Below are the code and all the weights of a small trained network. Each question names an input and a class and asks about switching units off, where a switched-off unit gives its printed mean instead of its output.

import numpy as np


def w(rows, s, z=0):
    codes = np.array(rows[::2]) - 128.0
    scale = np.full(codes.shape[1], s)
    scale[-1] = z or s
    return codes * scale


def f(y):
    return y / 2 * (1 + np.tanh(0.7978845608 * (y + 0.044715 * y**3)))


def log_softmax(a):
    a = a - a.max(-1, keepdims=True)
    return a - np.log(np.exp(a).sum(-1, keepdims=True))


def net(x, mask):
    res = np.array(x, float).reshape(1, 4) / 4 @ E
    y = f(res @ A[0][:, :-1].T + A[0][:, -1])
    res = res + np.where(mask, y, B[0][:, -1]) @ B[0][:, :-1]
    return log_softmax(res[-1] @ U[:, :-1].T + U[:, -1])


A, B = {}, {}
E = w([
[77,199,234],'x0',
[3,68,90],'x1',
[153,89,160],'x2',
[120,234,48],'x3',
],0.0045)
A[0] = w([
[2,113,152,220],'N1',
[94,92,209,233],'N2',
[174,159,145,177],'N3',
[106,227,82,232],'N4',
[186,84,32,161],'N5',
[142,109,123,70],'N6',
[146,57,119,210],'N7',
[153,51,95,177],'N8',
[81,105,136,219],'N9',
[211,154,215,254],'N10',
],0.014,0.0032)
B[0] = w([
[14,96,139,239],'N1',
[118,64,193,209],'N2',
[150,160,165,171],'N3',
[77,231,90,232],'N4',
[210,142,49,215],'N5',
[159,113,121,117],'N6',
[164,65,96,184],'N7',
[181,71,69,184],'N8',
[78,98,126,177],'N9',
[172,171,251,255],'N10',
],0.029,0.0056)
U = w([
[1,88,112,179],'0',
[131,134,118,4],'1',
[206,88,13,144],'2',
[156,67,222,142],'3',
[108,235,50,154],'4',
[196,243,188,143],'5',
],0.0048,0.0044)

Each question gives the input, the list of numbers given to net, and the class t.
The units are the neurons (one row each of A and B). Each row of codes is followed by its name. A weight is (code - 128) times the scale printed after its matrix; where a second scale follows, it is the last column's (A, B and U).
mask holds one flag per neuron, in row order. A switched-off neuron (its flag False) gives its mean, the last column of its row in B, instead of its output. The means were averaged over made-up inputs and are rounded, as every weight is.
A unit's drop is (log p(t) with every unit on - log p(t) with that unit switched off) / (log p(t) with every unit on - log p(t) with every unit switched off).
The circuit of an input: a set's keep is (log p(t) with only the set's units on - log p(t) with every unit switched off) / (log p(t) with every unit on - log p(t) with every unit switched off). Starting from all 10 units, units are removed one at a time, each time the one whose removal leaves the highest keep (on an exact tie, the one counted first), for as long as the keep stays at least 0.8.
units of the circuit, in order: the units of the circuit, biggest drop first
k most important neurons: the k neurons with the biggest drops, biggest first
drop of u: that unit's drop, to one decimal
input [-4,5,-2,8], class 4: units of the circuit, in order	[N4]
input [0,3,-1,-3], class 0: units of the circuit, in order	[N10; N1]
input [-6,-6,2,-2], class 2: 2 most important neurons	[N5; N8]
input [-4,2,-8,3], class 4: units of the circuit, in order	[N4; N2]
input [2,-2,-8,2], class 4: 3 most important neurons	[N4; N10; N2]
input [-4,-8,-8,-4], class 5: units of the circuit, in order	[N10; N1]
input [2,0,0,7], class 4: 3 most important neurons	[N4; N10; N2]
input [-3,0,-7,5], class 4: 2 most important neurons	[N4; N10]
input [-8,-5,-7,8], class 4: drop of N4	1.5
input [-8,6,-4,-8], class 2: drop of N8	0.0
input [-5,-1,-2,6], class 4: drop of N5	-0.1
